Below is a small trained network, with its code and all its weights. Each question gives an input and a target symbol and asks what happens when units are switched off, that is, made to give their printed mean instead of their output.

import numpy as np


def w(rows, s, z=0):
    codes = np.array(rows[::2]) - 128.0
    scale = np.full(codes.shape[1], s)
    scale[-1] = z or s
    return codes * scale


def norm(h):
    return h / np.sqrt((h * h).mean(-1, keepdims=True) + 1e-5)


def f(y):
    return y / 2 * (1 + np.tanh(0.7978845608 * (y + 0.044715 * y**3)))


def softmax(a):
    e = np.exp(a - a.max(-1, keepdims=True))
    return e / e.sum(-1, keepdims=True)


def log_softmax(a):
    a = a - a.max(-1, keepdims=True)
    return a - np.log(np.exp(a).sum(-1, keepdims=True))


def net(x, mask):
    ids = ['αδημξστφω'.index(c) for c in x.split()]
    T = len(ids)
    res = E[ids] + P[:T]
    u = 0
    for l in range(2):
        r = norm(res)
        for j in range(2):
            rows = slice(2 * j, 2 * j + 2)
            q, k, v = (r @ M[l][rows].T for M in (Q, K, V))
            z = softmax(np.where(np.tri(T) > 0, q @ k.T / 2**0.5, -1e9)) @ v
            o = O[l][rows]
            res = res + np.where(mask[u + j], z, o[:, -1]) @ o[:, :-1]
        u += 2
        y = f(norm(res) @ A[l][:, :-1].T + A[l][:, -1])
        res = res + np.where(mask[u : u + 4], y, B[l][:, -1]) @ B[l][:, :-1]
        u += 4
    return log_softmax(norm(res)[-1] @ U[:, :-1].T + U[:, -1])


Q, K, V, O, A, B = {}, {}, {}, {}, {}, {}
E = w([
[166,179,135,95,135],'α',
[159,225,141,117,128],'δ',
[165,194,131,110,145],'η',
[118,171,123,86,120],'μ',
[158,95,144,126,194],'ξ',
[232,147,136,145,203],'σ',
[113,203,56,83,113],'τ',
[225,125,40,37,73],'φ',
[230,7,130,100,143],'ω',
],0.018)
P = w([
[112,96,170,58,116],'0',
[189,224,147,47,250],'1',
[110,137,85,104,151],'2',
[182,181,192,136,85],'3',
[150,179,122,126,225],'4',
[109,131,80,133,142],'5',
[187,188,180,175,68],'6',
[141,179,129,156,220],'7',
[110,129,77,154,134],'8',
[184,189,166,209,56],'9',
[141,166,134,165,220],'10',
[109,122,71,180,122],'11',
],0.023)
Q[0] = w([
[88,194,91,166,255],'L0H1',
[83,115,71,135,150],'L0H1',
[186,61,189,94,109],'L0H2',
[149,132,130,156,94],'L0H2',
],0.024)
K[0] = w([
[134,103,51,253,69],'L0H1',
[144,188,83,187,147],'L0H1',
[112,129,212,21,169],'L0H2',
[91,171,163,125,113],'L0H2',
],0.021)
V[0] = w([
[254,29,77,103,101],'L0H1',
[187,168,10,113,36],'L0H1',
[176,176,167,164,219],'L0H2',
[25,113,161,153,170],'L0H2',
],0.0096)
O[0] = w([
[240,22,73,69,206,126],'L0H1',
[180,229,39,2,157,245],'L0H1',
[193,219,147,205,153,234],'L0H2',
[18,156,93,212,149,2],'L0H2',
],0.0079,0.0053)
A[0] = w([
[127,199,154,121,219,255],'L0N1',
[39,71,57,173,247,34],'L0N2',
[57,163,74,123,98,103],'L0N3',
[171,5,89,109,30,100],'L0N4',
],0.011,0.0067)
B[0] = w([
[110,133,84,206,128,253],'L0N1',
[181,252,164,105,193,128],'L0N2',
[124,167,122,212,85,134],'L0N3',
[102,175,135,224,183,134],'L0N4',
],0.018,0.015)
Q[1] = w([
[57,218,56,70,129],'L1H1',
[51,60,2,129,222],'L1H1',
[53,196,53,105,187],'L1H2',
[179,167,114,134,199],'L1H2',
],0.014)
K[1] = w([
[106,247,68,169,78],'L1H1',
[197,106,8,250,170],'L1H1',
[73,170,19,174,152],'L1H2',
[196,140,117,160,119],'L1H2',
],0.015)
V[1] = w([
[188,98,190,201,178],'L1H1',
[10,79,121,78,247],'L1H1',
[211,141,112,231,99],'L1H2',
[165,107,252,112,122],'L1H2',
],0.012)
O[1] = w([
[171,9,145,227,188,142],'L1H1',
[1,50,37,28,241,66],'L1H1',
[47,64,134,16,146,244],'L1H2',
[105,253,69,145,87,56],'L1H2',
],0.011)
A[1] = w([
[91,133,246,189,216,49],'L1N1',
[165,45,205,127,65,2],'L1N2',
[79,122,245,87,5,65],'L1N3',
[147,162,22,157,147,16],'L1N4',
],0.019,0.0098)
B[1] = w([
[100,135,150,85,70,250],'L1N1',
[167,92,71,78,5,136],'L1N2',
[163,70,223,139,165,175],'L1N3',
[92,133,152,92,193,253],'L1N4',
],0.032,0.0055)
U = w([
[155,94,108,109,56,215],'α',
[136,176,125,186,98,237],'δ',
[154,171,220,44,91,9],'η',
[61,144,101,67,84,176],'μ',
[48,75,144,179,98,231],'ξ',
[173,113,249,182,159,20],'σ',
[96,172,192,144,238,2],'τ',
[227,145,118,57,137,64],'φ',
[156,71,89,169,152,230],'ω',
],0.015,0.0063)

Each question gives the input, a string of symbols that net reads in full, and the target symbol t.
The units are the heads (2 rows each of Q, K, V and O) and the neurons (one row each of A and B). Each row of codes is followed by its name. A weight is (code - 128) times the scale printed after its matrix; where a second scale follows, it is the last column's (O, A, B and U).
mask holds one flag per unit, layer by layer, with each layer's heads first. A switched-off unit (its flag False) gives its mean, the last column of its rows in O or B, instead of its output. The means were averaged over made-up inputs and are rounded, as every weight is.
A unit's drop is (log p(t) with every unit on - log p(t) with that unit switched off) / (log p(t) with every unit on - log p(t) with every unit switched off).
The circuit of an input: a set's keep is (log p(t) with only the set's units on - log p(t) with every unit switched off) / (log p(t) with every unit on - log p(t) with every unit switched off). Starting from all 12 units, units are removed one at a time, each time the one whose removal leaves the highest keep (on an exact tie, the one counted first), for as long as the keep stays at least 0.8.
circuit, biggest first: the units of the circuit, biggest drop first
unit that matters most: the unit with the biggest drop
top k neurons: the k neurons with the biggest drops, biggest first
k most important neurons of layer l: the k neurons of layer l with the biggest drops, biggest first
heads that matter: for each layer, one digit per head in row order, 1 if its drop is at least 0.15 and else 0, layers parted by /
input η τ α η δ, target η: circuit, biggest first : L1N1, L1H2
input δ η δ τ, target σ: unit that matters most : L1N3
input α ξ η μ, target τ: heads that matter : 11 / 11
input σ σ η η φ α η ω δ η, target α: heads that matter : 10 / 10
input η α τ τ φ η δ η ω ξ δ, target ω: heads that matter : 10 / 00
input δ μ ξ η, target σ: heads that matter : 00 / 00
input η α σ, target ω: circuit, biggest first : L0H1, L1H1
input α δ φ ω, target τ: top 3 neurons : L0N1, L0N4, L0N3
input ω ω μ, target σ: top 2 neurons : L0N3, L1N3
input α η η μ δ δ α, target τ: heads that matter : 11 / 11
input μ μ ξ μ δ μ ξ, target μ: circuit, biggest first : L1H1, L0H2
input η μ η φ α τ φ τ η ξ, target δ: heads that matter : 11 / 01
input φ φ δ δ μ η τ η φ η τ ξ, target η: heads that matter : 00 / 00
input η η τ δ η ω, target ξ: circuit, biggest first : L0N4, L1N1, L0H1
input ω η τ δ η δ η τ δ η α, target η: top neuron : L1N1
input τ ω μ δ η δ η ξ α η δ, target η: 2 most important neurons of layer 0 : L0N1, L0N3
input η η δ δ η ξ δ ξ, target ξ: heads that matter : 00 / 11
input ξ δ δ μ η η φ η μ τ, target ξ: circuit, biggest first : L0H1, L1H2
input σ δ η δ η η δ μ, target μ: top 3 neurons : L1N1, L0N1, L1N3
input τ α α δ η η τ α σ τ, target η: circuit, biggest first : L1H1, L0H2, L1N3
input τ τ η σ ξ δ τ η δ ξ, target η: unit that matters most : L0N1
input τ α δ δ η δ τ η ξ η, target η: top 2 neurons : L0N1, L1N3
input η η δ μ ω μ, target σ: heads that matter : 10 / 11
input σ η α μ, target α: circuit, biggest first : L0H1, L1N2
input α σ ω, target ξ: circuit, biggest first : L0N4, L0H1, L1N1
input η σ σ α δ ξ μ μ, target ξ: top 2 neurons : L0N1, L1N1
input τ δ ξ ξ η μ ξ σ η η ω α, target φ: circuit, biggest first : L0H1
input τ ξ τ η α σ, target ω: heads that matter : 00 / 00
input α σ η μ η τ η τ τ ω α, target ω: heads that matter : 10 / 00
